Rows, each followed by one of two labels for a hidden trait (new trait and labels in each part):
-0.221  2.134  0.793  0.815  0.113  1.012  0.252  0.883 -2.546 -1.440 -4.361 -2.607 -3.415 -2.777 -6.659 -4.333 -4.992 -4.676 -4.039 -1.959 -0.564 -5.027  0.942  0.146  1.109  1.570  3.951  6.189  4.701  3.888  0.371  0.454  2.210  1.946  3.301 -1.158  0.425  1.662 -0.084  1.147 -0.317 -0.235  1.572  0.665  2.176 -0.017  1.209 -0.507  1.756  0.181 -> geri
 0.259  0.120 -0.015 -0.170 -0.171 -0.161 -1.578 -1.201 -1.964 -1.891 -5.883 -4.523 -2.281 -2.314 -5.970 -2.879 -3.604 -2.676 -4.382 -0.888 -0.794  0.773  1.366  1.653  1.403  2.665  2.084  4.247  4.482  1.671  1.595  1.070  1.376  1.073  1.085  0.885  0.678  0.853  0.529  1.329  1.411  0.576  1.826  1.018  1.204  1.566  0.735  0.632  0.500  0.251 -> geri
-3.484 -0.923 -3.689 -4.368 -6.140 -2.501 -5.489 -1.331 -4.380 -2.134 -1.987  2.636  0.595  0.279  6.181  2.519  1.611  2.478  5.677  1.237  3.723 -1.193  3.026  0.139  0.099  0.114  2.764  4.858  0.620  2.843 -1.191 -0.543  2.103  2.500  3.672 -1.570  0.381  1.678 -0.604  0.352 -1.278 -0.845 -0.062 -1.042  0.127 -3.374 -0.292 -3.033 -0.833 -2.100 -> furo
 0.407  2.881  1.720  2.841  1.505  1.992  3.024  2.461 -0.200  0.584 -0.117  2.217  0.118 -0.326  1.036 -0.184 -0.534 -0.324  1.108 -0.432  0.052 -4.334 -1.343 -3.177 -2.628 -2.065 -2.416 -3.478 -7.878 -2.661 -4.685 -3.029 -1.678 -0.707  0.151 -1.230  0.972  2.605  1.137  2.690  0.982  0.531  4.043  1.407  1.615 -0.035  1.293 -0.329  2.059  0.292 -> geri
 0.811  0.931  0.921  0.924  0.449  0.338  0.453  0.194 -0.180 -0.117 -1.045 -0.994 -0.531 -1.084 -3.010 -2.307 -3.941 -3.299 -6.276 -3.272 -6.059 -8.062 -3.188 -2.770 -1.421 -0.436  0.425  2.271  3.490  1.693  2.831  1.691  2.916  2.697  4.185  1.217  0.506  1.272  0.412  0.694  0.358  0.103  1.764  0.992  1.256  2.385  1.471  1.520  2.056  0.677 -> geri
-0.027  0.762  2.053  2.940  3.847  3.329  6.273  2.964  2.943  1.373  2.921  1.913  0.720  0.279  0.685  1.108  0.856  1.655  2.128  0.879  1.522  2.162  2.494  1.108  0.863  0.816  0.550  0.232  1.155  0.249  0.345  0.250  0.154 -0.201  0.444 -0.477 -0.704 -1.423 -1.107 -2.570 -2.639 -1.580 -5.537 -5.100 -4.212 -6.886 -3.665 -2.041 -3.137 -0.980 -> furo
 0.724  2.403  1.963  2.214  1.327  1.549  2.105  1.655 -0.608  0.123 -0.078  0.947 -0.271 -0.228 -0.110 -0.633 -1.248 -1.797 -2.415 -1.829 -2.922 -7.850 -4.377 -4.509 -3.978 -3.150 -2.214 -0.865 -3.440 -0.010 -0.883  0.096  2.040  3.583  5.148  2.121  2.012  3.526  1.035  2.072  0.755  0.102  1.246  0.284  0.836 -0.399  1.472  0.307  2.405  0.950 -> geri
-0.658  1.710 -0.529 -0.934 -1.871 -0.685 -4.505 -2.546 -4.558 -4.540 -9.955 -4.068 -2.804 -2.444 -3.492 -1.542 -1.119  0.224  3.311  1.296  3.939  3.244  5.579  2.063  2.264  1.534  3.158  4.745  1.656  2.033 -1.005 -0.598  1.664  2.099  4.773 -1.013  0.913  2.301  0.255  1.591 -0.420 -0.387  0.922  0.005  0.844 -1.531  0.501 -1.115  1.193 -0.380 -> geri
-0.511 -1.750 -1.687 -4.161 -3.010 -4.180 -8.498 -4.071 -3.819 -4.015 -7.391 -5.399 -2.534 -0.638 -1.247  0.697  1.023  2.073  3.752  1.848  1.902  5.226  2.784  1.959  1.206  1.265  0.761  0.555  1.662  0.332  1.404  1.063  1.007  1.341  1.938  1.531  1.063  1.120  0.941  0.898  0.990  0.509  0.651  0.774  0.189  1.264 -0.025  0.268 -0.426 -0.189 -> furo
 3.158  1.961  2.420  3.521  2.309  0.670  1.324  1.409  1.175  0.726  2.576  0.850  1.087  1.061  1.108  1.354  1.864  1.663  1.920  0.801  0.273  2.226 -0.082  0.787  0.052  0.486 -0.641 -1.440  0.651 -0.839  0.260 -0.006 -1.842 -2.454 -4.874 -1.795 -3.187 -4.581 -2.088 -4.069 -2.782 -0.810 -3.553 -2.610 -1.386  0.599  0.682  2.293  1.877  2.129 -> geri

Part 2:
 0.392 -0.959 -2.174 -3.507  0.129  0.548  1.294 -0.516 -0.689 -1.294  0.370 -0.797 -0.224  0.706  0.620 -0.343  0.757 -1.464  0.172  1.700  2.127 -0.174 -0.666  0.580 -1.463 -0.439  0.555 -0.034 -1.534  1.453  0.578 -5.823  0.157  6.283  1.157 -3.527 -1.831  0.403 -0.997 -1.255 -2.051 -0.414  0.862  3.259  0.191 -0.378  0.410 -0.994  0.844 -1.209  0.177  0.260  0.015 -6.566  0.021  0.811  0.899 -> Bim
 0.241 -0.960 -1.805 -2.914  0.100  0.423  1.530 -0.261 -0.183 -0.636 -0.308 -0.681 -0.350  0.504  0.106 -0.619  0.445 -0.965  0.273  1.420  1.183 -0.277 -0.631  0.629 -1.056 -0.582  0.416 -0.169 -1.187  1.589 -0.248 -4.196  0.242  9.058  0.394 -0.650 -0.997  0.405 -0.426 -1.019 -2.039 -0.243  0.669  2.520 -0.056 -0.313  1.031 -0.915  0.824 -0.530 -0.134  0.047  0.122 -7.635 -0.462  0.545  1.093 -> tum
 0.389 -0.930 -1.933 -3.385  0.102  0.448  1.215 -0.471 -0.650 -1.125  0.078 -0.735 -0.225  0.743  0.397 -0.545  1.002 -1.140  0.218  1.748  2.118 -0.213 -0.534  0.964 -1.151 -0.720  0.259 -0.035 -1.090  1.226  0.092 -5.816  0.560  7.118  1.036 -2.735 -1.393  0.516 -0.651 -0.757 -2.438 -0.118  0.905  3.247  0.191 -0.309  0.293 -1.023  0.558 -1.269 -0.119  0.353 -0.075 -6.534 -0.144  0.476  0.860 -> tum
 0.366 -1.109 -2.043 -4.100  0.107  0.583  1.178 -0.718 -0.805 -1.186  0.669 -0.800 -0.105  0.891  0.721 -0.274  1.068 -1.633  0.131  1.767  2.899 -0.154 -0.596  1.015 -1.665 -0.397  0.651  0.063 -1.562  1.115  0.829 -8.623  0.077  4.791  1.196 -4.693 -2.159  0.388 -1.135 -1.318 -2.302 -0.414  1.062  3.164  0.324 -0.397  0.334 -1.065  0.807 -1.742  0.334  0.427 -0.114 -7.421  0.189  0.651  0.833 -> tum
 0.176 -0.990 -2.242 -3.451  0.188  0.439  1.777 -0.268 -0.308 -1.432  0.026 -0.880 -0.278  0.187  0.405  0.052  0.268 -1.432  0.054  1.176  0.286 -0.175 -0.723 -0.112 -1.074 -0.308  0.421 -0.251 -1.386  2.217  0.291 -5.134 -0.032  5.132  1.150 -2.070 -1.306  0.262 -0.871 -1.785 -1.766 -0.627  0.556  2.502  0.045 -0.313  0.304 -0.707  1.110 -0.348  0.331 -0.094  0.212 -4.064 -0.867  1.071  0.787 -> Bim
 0.163 -0.998 -2.191 -3.563  0.132  0.576  1.813 -0.365 -0.664 -0.878  0.185 -0.809 -0.249  0.401  0.410 -0.358  0.296 -1.107  0.209  1.415  1.330 -0.232 -0.803  0.228 -1.203 -0.223  0.619 -0.167 -1.702  1.488  0.407 -6.003  0.252  7.216  0.731 -2.981 -1.181  0.403 -0.725 -1.911 -2.152 -0.318  1.025  2.758  0.114 -0.324  0.870 -0.809  1.026 -1.038  0.186  0.214  0.095 -6.264 -0.374  1.123  0.944 -> Bim
 0.510 -0.926 -1.970 -4.048  0.179  0.522  1.099 -0.541 -0.564 -1.767  0.409 -0.758 -0.254  0.799  0.803  0.110  1.019 -1.585 -0.004  1.665  1.877 -0.122 -0.570  0.569 -1.473 -0.702  0.300 -0.035 -1.710  1.980  0.473 -5.324  0.052  3.316  1.553 -4.286 -2.072  0.351 -1.200 -0.976 -2.146 -0.614  0.856  3.212  0.281 -0.356 -0.719 -0.877  0.682 -1.109  0.247  0.120 -0.023 -5.701 -0.280  0.678  0.788 -> Bim
 0.331 -0.974 -2.231 -3.143  0.155  0.464  1.464 -0.393 -0.488 -1.249  0.013 -0.669 -0.311  0.566  0.397 -0.317  0.553 -1.054  0.145  1.254  1.461 -0.205 -0.695  0.175 -1.267 -0.487  0.306 -0.146 -1.349  1.832  0.010 -5.869  0.366  6.577  0.919 -2.535 -1.197  0.430 -0.754 -1.188 -1.896 -0.474  0.763  2.683  0.120 -0.284  0.242 -0.961  0.787 -0.696  0.022  0.120  0.079 -6.803 -0.519  0.713  0.946 -> Bim
 0.765 -1.159 -1.492 -3.776  0.193  0.490  0.304 -0.587 -0.577 -1.571 -0.689 -0.421 -0.364  0.955  0.390 -0.314  1.733 -0.319  0.074  1.726  1.418 -0.213 -0.272  1.248 -1.096 -1.614 -1.136 -0.007 -1.119  1.982 -1.090 -5.800  1.788  4.062  0.990 -1.183 -0.737  0.730 -0.574  0.786 -2.844  0.341  0.556  3.310  0.451  0.005 -2.252 -1.214 -0.398 -1.048 -0.896  0.454 -0.185 -9.507 -0.503 -0.209  0.781 -> tum
 0.172 -0.981 -1.962 -2.829  0.209  0.415  1.832 -0.111 -0.229 -1.246 -0.409 -0.689 -0.384  0.181  0.225 -0.106  0.092 -1.010  0.107  1.027 -0.384 -0.275 -0.981 -0.246 -0.741 -0.443  0.256 -0.369 -1.249  2.443 -0.206 -5.178  0.308  7.777  0.819 -0.460 -0.622  0.279 -0.652 -1.450 -1.902 -0.451  0.541  1.820 -0.022 -0.303  0.346 -0.666  0.989  0.019 -0.013 -0.126  0.257 -4.968 -0.959  1.095  1.056 -> Bim
 0.387 -0.942 -2.038 -3.601  0.204  0.450  1.323 -0.294 -0.431 -1.646 -0.166 -0.551 -0.346  0.470  0.437  0.001  0.589 -1.172  0.059  1.295  0.587 -0.202 -0.707  0.096 -1.242 -0.515  0.061 -0.202 -1.388  2.511 -0.081 -5.317  0.390  5.258  1.021 -1.936 -1.196  0.393 -0.787 -1.043 -2.220 -0.399  0.701  2.560  0.121 -0.239 -0.421 -0.820  0.714 -0.324  0.004  0.009  0.098 -5.158 -0.700  0.896  0.987 -> Bim
